Each row is followed by roughly how far along a hidden order it lies, from 0 to 30. A new part has a new order.
[-16 -19 109   9   2  14  12 -12 -78   1  21  -8  34 -11 -57 -42  18  21
 -28   7 -14  15  -9  14 -10  -3  27 -17 -75 -11  11 -40  26  39  20 -49
  18  -2 -30  17   8] -> 24
[-16 -23 109  -1   4  12  28  -9 -94   0  28 -27  19 -14 -38 -38  10  29
 -33  11 -14  10  19  12 -12  -5  46 -17 -75 -10  15 -38  30  38  11 -53
  18  -2 -27  21   9] -> 20
[-14 -22  96   2  -1  24  25 -16 -79  -1  28 -32  23 -12 -46 -48  26  21
 -27  -5 -13  11  19  18 -13   0  33 -20 -62 -16  15 -54  26  41  22 -51
  12  -2 -18  22   7] -> 27
[ -8 -32 107  12 -17  27  12 -17 -18   7  13 -37  39  -1 -32 -50  43   0
 -24 -18  -2   8  20  19 -12  15   7 -16 -38 -24  18 -60  20  47  55 -10
  -1  -4  -8  22  -7] -> 26
[-19 -22 124  11  -9  14  15 -23 -36   5  10 -27  44  -9 -51 -50  36   6
 -22  -6  -3  16  18  18  -8  13  11  -9 -62 -16  17 -58  25  43  48 -32
   8  -2 -15  18   1] -> 30
[-27 -21 120  20 -19  11  12 -35 -33   6   3 -15  51 -10 -62 -38  39  14
 -20  -4  -8  20  15   8  -7  10  21  -2 -70  -8  12 -44  21  44  35 -31
  17   2 -27  14   2] -> 30
[ -4 -19  87  38  -9  34  15 -20 -42   5  19 -31  36  -8 -42 -64  38   7
 -23 -17  -3  10  19  18 -13  14  15 -20 -69 -32  25 -76  26  65  51 -16
   1  -4  -4  23  -4] -> 29
[ -4  -8  68  14 -27  28  -2 -35  33   8  -3 -36  39  14 -35 -49  64 -18
  -7 -34  10   7   9  15 -10  29 -25  -9 -31 -34  23 -61  10  47  86  28
 -17  -4   8  19 -17] -> 0
[ -4 -16  87  11 -13  38  12 -14 -20   8  13 -35  31   0 -35 -66  43  -5
 -16 -26  -1   9  18  21 -10  16   3 -16 -53 -29  27 -59  19  53  66 -12
  -7  -6  -9  31  -8] -> 23
[-26 -21  91   7  -6   1  20 -12 -85  -1  19 -15  25 -17 -42 -35   6  31
 -27  10 -17  16  20   8  -8 -10  38 -10 -80  -2   3 -31  30  25   9 -64
  26   2 -35  20  14] -> 16
[ 11  -9  71   2  -8  54  22  -7 -24   3  20 -46  17  -3 -37 -67  48  -8
 -32 -24   3   1  16  23 -12  20   3 -26 -53 -32  32 -78  13  61  64 -11
 -16  -7  12  20 -15] -> 18
[-28 -20  93   4   4  -2  24  -7 -88  -3  15 -10  22 -17 -42 -16  -1  37
 -22  14 -18  15  14   0  -7 -10  41  -7 -73  -2   1 -29  25  27  -4 -62
  27   0 -36  18  16] -> 10
[-20 -20 106   8  -8  34  19 -15 -57   4  19 -26  27 -11 -51 -41  27  16
 -30   6 -10  12  19  18  -9   5  28 -31 -76 -19  12 -42  28  38  38 -45
  12  -3 -20  24   5] -> 29
[  3  -9  76  11 -19  40   8 -16  33   5   9 -34  32   4 -23 -54  55 -17
 -19 -36   6   4  17  15 -11  30 -18 -16 -19 -34  28 -67  14  54  78   8
 -18  -5   4  24 -15] -> 6
[  7  -9  63   7 -15  41   9 -10  -2   5  12 -47  22   2 -36 -74  49 -11
 -17 -29   4   4  13  20 -11  26  -6 -18 -54 -38  25 -57  16  58  71 -10
 -17  -5  12  22 -18] -> 12

Part 2:
[  1 -10   2  -3  -3   0  -2   6  -6  -3   0  -3   1   2   1   3   3   1
  -1   6   2   2   0   2   0   0   6   0   0  -3   2  -6   0   1  -2   9
   6   1  -1   0 -11   0] -> 7
[  8 -39   2 -13   4  -2   6  10 -13 -11   3  -5   2  17  -3  -9   2   4
  -5  14   3  -2  -7   1   3  -8  21   0  -4  -6   6 -25   4  23   5  40
  20   4   4 -18 -26  -7] -> 3
[-37  76  13  25 -25  16 -37  24  41  15 -22  -6  35 -56  16  93  33 -15
  16 -45  14  32  27  18  10  10 -42  -5  16  -3 -12  34 -12 -88  49 -72
 -46 -22 -28  64  25  35] -> 27
[-14  12  11   4 -15   5 -17  20  18   2  -9  -7  26 -23   8  39  21  -8
   8 -16  11  21  15  15   9  -1  -8  -1   6  -5  -4   6  -6 -38  19 -26
 -15 -14 -15  33   0  18] -> 17
[-28  84  11  26 -25  12 -25  10  49  17 -19  -1  30 -62  14  75  24 -17
  16 -51   9  25  29  14  10  10 -45  -3  13   1 -13  37 -13 -86  41 -85
 -52 -23 -25  60  37  30] -> 26
[ 13 -45  -5 -11  14  -2   9   7 -36 -13   6  -4  -9  37  -5 -24   0   9
  -8  26  -1 -21 -12  -5  -8  -2  17  -5  -1  -6  10 -18  11  35 -16  46
  27  16   7 -23 -31 -11] -> 0
[-22  50   7  23 -14  14 -32  20  23   9 -17  -5  24 -41  13  74  24 -10
  13 -32   9  19  17   9   2  13 -36 -12  15  -4  -5  27  -5 -64  39 -52
 -35  -9 -20  50  16  25] -> 21
[-17  37  12   4 -19   3 -12   8  37   8  -7  -3  26 -41   7  43  11 -12
  10 -26   7  21  24  13  14  -5 -15   6   1   1  -9  11 -12 -43  17 -52
 -21 -21 -12  36  19  17] -> 19
[  4  -3 -11  16  17   9  -6   7 -38  -4  -4   3 -21  31   2  -4   4   9
  -7   9  -2 -15 -19 -10 -19  19 -12 -19  11  -5  10   6  14  -2  10  20
   3  23  -2   5 -14  -1] -> 2
[-11  14   1  18   0  15 -20  17 -12   1 -10  -4   0  -2   7  36  18  -1
   2 -13   4   6  -2   1  -6  14 -20 -14  14  -5   1  15   6 -38  26 -19
 -17   4 -13  26   4  14] -> 12
[-10  17   9   5 -13   6 -17  21  16   0 -10  -9  21 -16   8  45  22  -7
   7  -9  10  18  11  12   8   0 -10  -2   6  -5  -1   4  -4 -37  18 -20
 -10 -11 -12  26  -4  15] -> 16
[  5 -15   7 -11  -4  -3   7   5   6  -3   1  -5  11   3  -1  -1   5  -2
   1   4   4   8   4   7   9  -9  19   6  -4  -2   0 -11  -2   9  -5   9
   9  -6   1  -5 -14  -1] -> 8
[-24  65  28   3 -43   4 -26  25  71  13 -17 -10  64 -83  14  76  35 -25
  23 -48  18  52  46  31  32 -12 -21  13   3  -1 -16  14 -26 -75  37 -80
 -39 -45 -28  59  26  26] -> 30
[  5 -19  -2   1   2   3  -1   7 -12  -6  -1  -3 -10  20   0   6   6   5
  -3  11   0  -2  -9  -1  -5   4   3  -6   3  -4   5  -4   6   6  -1  19
   8  -1   2  -1 -12  -2] -> 5
[-17  31  10  11 -18   9 -22  22  20   4 -14  -7  21 -27  17  63  25 -10
   9 -22  11  22  17  13   7   4 -21  -5  10  -4  -5  12  -5 -51  34 -37
 -21 -15 -18  43   4  20] -> 19
[-26  83   5  35 -17  16 -33   8  33  18 -22   2  16 -55  15  68  20 -14
  12 -48   6  16  18   5  -1  19 -54 -11  18   2 -10  45  -8 -90  50 -72
 -52 -13 -25  66  42  29] -> 23

Part 3:
[  4   1 -29   2  -8  -3   5 -11   6 -12 -13   2   4   1  -1  17  17   1] -> 18
[ -7  -6  22   2   2   0   1  12 -22  64  -7  19  -4  16  -2  -9  34 -66] -> 30
[  1   0  -1  15 -21  -8  30   1  -6   5 -11   5 -15  -9  -4 -36  40 -24] -> 19
[ -6   6  27  17 -32   0  96  13 -19 -24  -8  -8 -20 -39   7 -10  15  46] -> 2
[ -2   3  13  10 -26  -4  53   9  -8 -23  -2  -9 -16 -26   2 -24   8  33] -> 8
[  5   7 -18  12 -17  -2  55  -1  -1 -46  11 -18  -3 -30   3 -21  -3  80] -> 0
[ -3   3  20  15 -25  -3  69   7 -10 -27  -2 -15 -18 -33   3 -18   7  44] -> 3
[ -6   0  11  -1   5   7  59  23 -20  36  10 -12   1 -15  10  12  18  41] -> 16
[  1  -2 -18  -6  13   3  -8  -6  -6  25  -9  11   6   9   1  17  24 -32] -> 29
[  1  -3 -16  15 -11  -9  20  -5  -4  17 -18   8 -17  -5 -10 -51  64 -27] -> 26
[ -1   0 -22   6   0   0   6 -23  -1 -12 -17  11   1  12   0  25  36  -4] -> 20
[  0  -2   2   2 -19  -4  34  26   0  22  -1 -14 -11 -27  -1 -30  23  24] -> 17
[  2  10  -8  21 -55  -6  74  -4  -5 -57  -3   4 -10 -27   2   2  12  40] -> 4
[ -3   0   5   4 -14   1  52   9 -15   4  -1  -3  -4 -14   4  10  26  13] -> 16
[  0  -1 -13   5   5  -2  45   4   0 -16  -5 -22  -7 -28   4  -3  25  53] -> 15
[ -1  -7  -2   1 -17  -6   9  -3  -7  -3 -20  14 -12  10  -5 -15  29 -51] -> 24
[  2   4  -7   3 -23   0  51   8  -4 -13   6 -17  -4 -29   4 -10   6  61] -> 8
[  3   9 -14   6 -26  -2  51 -16   0 -78 -16   0  -2 -17   9  26   5  24] -> 7
[  6   0 -18   9 -44 -12  50  14   4 -22  -7 -15 -20 -38  -3 -58  27  45] -> 13
[  2  11  -4   8 -16   2  74   6  -7 -34   5 -10  -3 -33  10  10  -7  72] -> 5
[ -3   0  24  10 -18   0  29   6  -6 -15  12  -8  -8 -19   2 -14  -3  35] -> 1
[ -9   4  32  -5   4  14  57  24 -23  35  18 -20   8 -25  14  31  -4  54] -> 7
[ -1   0 -25   3  -1  -3 -17 -28   3 -21 -14  16   5  29  -3  23  22 -26] -> 21
[ -5  -8   7  -1  -1  -3   7  -3  -8  18 -19   6  -9   8  -4 -10  37 -51] -> 23
[  3   5  -6   4 -41   1  61  17 -10 -21  16  -7  -3 -29   5 -13  -4  59] -> 4
[  1  -5 -26   4  16  -3  33  -5   3 -11 -13 -18 -11 -24   0 -13  32  36] -> 19
[ -1 -11 -12  -3  19  -5 -19 -14   2  16 -22  -3 -11  14 -10 -30  40 -44] -> 30
[  2  11   7  14 -44  -2  45   1  -2 -39   0   7  -1 -13   2  19  -1  14] -> 4
[  2  -1 -40   4   5  -4  21 -14   7 -26 -20  -7  -7 -17  -2 -12  32  28] -> 21
[  3   5  12   8 -49  -6  17   3   2 -33   5   1  -4  -1  -1  -8  -6 -10] -> 1
[  3  -1  -7   8 -25  -8  16  -5  -5  -3 -14  18 -12   9  -5 -28  31 -41] -> 20
[ -3   3  28  12 -36  -2  55  13  -9 -21   0  -6 -13 -23   4  -8  -2  24] -> 1
[ -1  -1  -7  14 -19  -7  13  -2  -6  16 -13   9 -13  -2  -5 -31  45 -41] -> 21
[ -1   0  14   0 -23   1  55  30  -6  15   1 -20 -12 -46   4 -26  15  42] -> 13
[  2 -14  -5 -11  11  -8 -80  -8  14  27   0   8   4  40 -17 -32   9 -81] -> 28
[  3   4 -25   7   5  -3  33  -9  15 -45  -6 -31  -6 -38   2   5   9  84] -> 7
[  2  -4 -25   1  -1  -2  15 -11  -5   9 -17   5  -4   2  -1   2  43 -55] -> 25
[  0   6  -8  -5  -2   8  23  -9  -9 -12  -3  12  15  18   7  58  -1  -7] -> 15
[  0   4   4  18 -21  -6  50   4 -13 -17  -7   1 -14 -17   0 -27  26  -1] -> 15
[  1  -3 -14  11 -12  -8   8  -2   1  12 -11   0 -11  -2  -8 -36  45 -20] -> 21
[ -3   2  11  24 -21  -8  83   9 -11 -27 -13 -14 -32 -47   2 -48  32  38] -> 12
[  3  11   0   9 -32   2  43  -2   1 -59   1   2  -2 -30  10  24 -18  50] -> 0
